Below is a small trained network, with its code and all its weights. Each question gives an input and a target symbol and asks what happens when units are switched off, that is, made to give their printed mean instead of their output.

import numpy as np


def w(rows, s, z=0):
    codes = np.array(rows[::2]) - 128.0
    scale = np.full(codes.shape[1], s)
    scale[-1] = z or s
    return codes * scale


def f(y):
    return y / 2 * (1 + np.tanh(0.7978845608 * (y + 0.044715 * y**3)))


def softmax(a):
    e = np.exp(a - a.max(-1, keepdims=True))
    return e / e.sum(-1, keepdims=True)


def log_softmax(a):
    a = a - a.max(-1, keepdims=True)
    return a - np.log(np.exp(a).sum(-1, keepdims=True))


def net(x, mask):
    ids = ['ΘΛΠΦγζμτ'.index(c) for c in x.split()]
    T = len(ids)
    res = E[ids] + P[:T]
    r = res
    for j in range(2):
        rows = slice(3 * j, 3 * j + 3)
        q, k, v = (r @ M[0][rows].T for M in (Q, K, V))
        z = softmax(np.where(np.tri(T) > 0, q @ k.T / 3**0.5, -1e9)) @ v
        o = O[0][rows]
        res = res + np.where(mask[j], z, o[:, -1]) @ o[:, :-1]
    y = f(res @ A[0][:, :-1].T + A[0][:, -1])
    res = res + np.where(mask[2:14], y, B[0][:, -1]) @ B[0][:, :-1]
    return log_softmax(res[-1] @ U[:, :-1].T + U[:, -1])


Q, K, V, O, A, B = {}, {}, {}, {}, {}, {}
E = w([
[215,152,109,166,46,118],'Θ',
[60,226,161,156,173,128],'Λ',
[218,100,210,60,134,209],'Π',
[163,113,215,103,92,101],'Φ',
[166,50,150,168,160,156],'γ',
[192,66,201,90,9,92],'ζ',
[224,184,86,150,191,160],'μ',
[126,106,107,85,98,135],'τ',
],0.016)
P = w([
[2,140,82,109,20,196],'0',
[59,108,89,139,182,128],'1',
[56,116,76,123,178,118],'2',
[109,143,121,109,135,163],'3',
[145,120,133,141,162,165],'4',
[120,143,102,51,144,113],'5',
[128,140,104,66,81,123],'6',
[182,134,135,59,140,85],'7',
[164,110,113,84,156,68],'8',
[193,128,142,38,117,72],'9',
],0.0081)
Q[0] = w([
[249,167,30,94,243,72],'H1',
[140,195,107,230,78,211],'H1',
[195,187,241,9,189,222],'H1',
[72,144,60,194,198,24],'H2',
[63,47,73,164,90,70],'H2',
[58,151,238,182,43,143],'H2',
],0.014)
K[0] = w([
[159,233,29,10,98,141],'H1',
[94,7,37,140,190,149],'H1',
[200,157,213,29,229,9],'H1',
[27,169,120,145,97,207],'H2',
[108,105,106,206,18,187],'H2',
[85,144,218,171,128,81],'H2',
],0.015)
V[0] = w([
[93,179,182,143,168,157],'H1',
[199,126,21,126,144,158],'H1',
[99,163,104,153,114,86],'H1',
[169,169,182,187,85,139],'H2',
[144,160,73,4,134,137],'H2',
[51,115,109,121,104,174],'H2',
],0.012)
O[0] = w([
[129,128,179,157,138,56,121],'H1',
[71,216,104,11,2,136,131],'H1',
[105,137,174,83,206,106,1],'H1',
[94,153,96,133,198,89,174],'H2',
[147,141,153,225,151,223,223],'H2',
[210,154,157,113,106,124,74],'H2',
],0.0084,0.0068)
A[0] = w([
[134,159,125,149,163,139,67],'N1',
[125,120,126,70,156,148,143],'N2',
[87,145,102,120,178,165,166],'N3',
[75,129,144,161,141,127,234],'N4',
[94,156,159,126,132,128,53],'N5',
[136,138,114,109,124,96,241],'N6',
[113,107,81,148,135,119,99],'N7',
[54,147,134,157,144,115,1],'N8',
[4,110,136,169,118,161,86],'N9',
[176,89,123,77,135,149,76],'N10',
[119,75,121,111,96,101,177],'N11',
[96,104,104,130,152,168,32],'N12',
],0.022,0.0039)
B[0] = w([
[124,152,123,107,50,148,158],'N1',
[98,168,165,166,83,141,141],'N2',
[93,148,148,107,173,94,181],'N3',
[209,131,136,92,198,118,172],'N4',
[95,113,100,121,90,91,148],'N5',
[134,109,108,159,152,163,159],'N6',
[145,156,90,86,141,101,137],'N7',
[124,125,157,163,15,182,156],'N8',
[250,186,220,137,56,137,141],'N9',
[53,109,128,109,91,98,254],'N10',
[128,185,169,181,130,104,184],'N11',
[131,154,84,84,70,138,154],'N12',
],0.018,0.0068)
U = w([
[98,62,168,100,60,207,198],'Θ',
[178,146,171,126,49,139,2],'Λ',
[210,150,3,249,56,153,243],'Π',
[141,109,181,132,155,174,249],'Φ',
[157,112,96,91,54,74,61],'γ',
[95,188,140,112,120,149,151],'ζ',
[103,125,120,225,38,48,82],'μ',
[151,118,88,62,48,52,92],'τ',
],0.0066,0.003)

Each question gives the input, a string of symbols that net reads in full, and the target symbol t.
The units are the heads (3 rows each of Q, K, V and O) and the neurons (one row each of A and B). Each row of codes is followed by its name. A weight is (code - 128) times the scale printed after its matrix; where a second scale follows, it is the last column's (O, A, B and U).
mask holds one flag per unit, heads first, then neurons. A switched-off unit (its flag False) gives its mean, the last column of its rows in O or B, instead of its output. The means were averaged over made-up inputs and are rounded, as every weight is.
A unit's drop is (log p(t) with every unit on - log p(t) with that unit switched off) / (log p(t) with every unit on - log p(t) with every unit switched off).
The circuit of an input: a set's keep is (log p(t) with only the set's units on - log p(t) with every unit switched off) / (log p(t) with every unit on - log p(t) with every unit switched off). Starting from the 12 units with the biggest drops (on a tie, the unit counted first), units are removed one at a time, each time the one whose removal leaves the highest keep (on an exact tie, the one counted first), for as long as the keep stays at least 0.8.
circuit, biggest first: the units of the circuit, biggest drop first
most important unit: the unit with the biggest drop
top k neurons: the k neurons with the biggest drops, biggest first
heads that matter: for each layer, one digit per head in row order, 1 if its drop is at least 0.15 and else 0, layers parted by /
drop of u: that unit's drop, to one decimal
input γ Λ Λ, target Λ: heads that matter -> 00
input μ τ τ, target Λ: circuit, biggest first -> [N9]
input Θ γ τ, target ζ: circuit, biggest first -> [H1 N3]
input Λ Π Θ Λ Π μ γ Π Π τ, target Π: circuit, biggest first -> [H1 H2 N10]
input μ Π γ, target Λ: heads that matter -> 10
input Π Λ Π Θ ζ μ τ Π μ, target ζ: heads that matter -> 11
input τ Θ γ, target Θ: circuit, biggest first -> [H2 H1 N10 N11]
input Π γ Λ Λ Π μ, target ζ: heads that matter -> 10
input γ Π τ ζ ζ Θ γ Λ Λ Λ, target Λ: top 3 neurons -> [N8 N4 N1]
input ζ Λ Π τ ζ Λ τ γ, target Φ: circuit, biggest first -> [H1 N4]
input γ Π γ, target μ: heads that matter -> 01
input Λ Λ Λ ζ Λ μ Θ γ, target Λ: heads that matter -> 11
input ζ Π γ, target τ: heads that matter -> 10
input Π Π γ, target Π: circuit, biggest first -> [H1 N10]
input ζ Θ γ, target τ: top 2 neurons -> [N12 N7]
input Θ Φ γ, target ζ: heads that matter -> 11
input τ Π τ, target Θ: heads that matter -> 11
input τ γ Π Λ μ γ, target Φ: heads that matter -> 10
input Π τ ζ Π Θ Π Λ γ γ τ, target μ: most important unit -> N11
input γ Θ ζ Θ Λ ζ Θ Θ Π τ, target ζ: circuit, biggest first -> [H1 H2 N3 N2]
input γ ζ μ Λ Π Π τ γ Λ, target Π: top 2 neurons -> [N10 N6]
input ζ μ μ Π Φ Π Π ζ, target μ: circuit, biggest first -> [N11]
input Π μ Π Π γ ζ μ Π ζ γ, target Π: top 2 neurons -> [N3 N10]
input Π Θ Θ Π Λ τ Λ Π Λ, target Π: top 3 neurons -> [N10 N8 N6]
input ζ γ τ ζ, target μ: top 2 neurons -> [N11 N4]
input μ Λ Θ Λ γ Λ Λ τ, target Φ: drop of H1 -> 0.9
input γ γ τ, target μ: most important unit -> H2
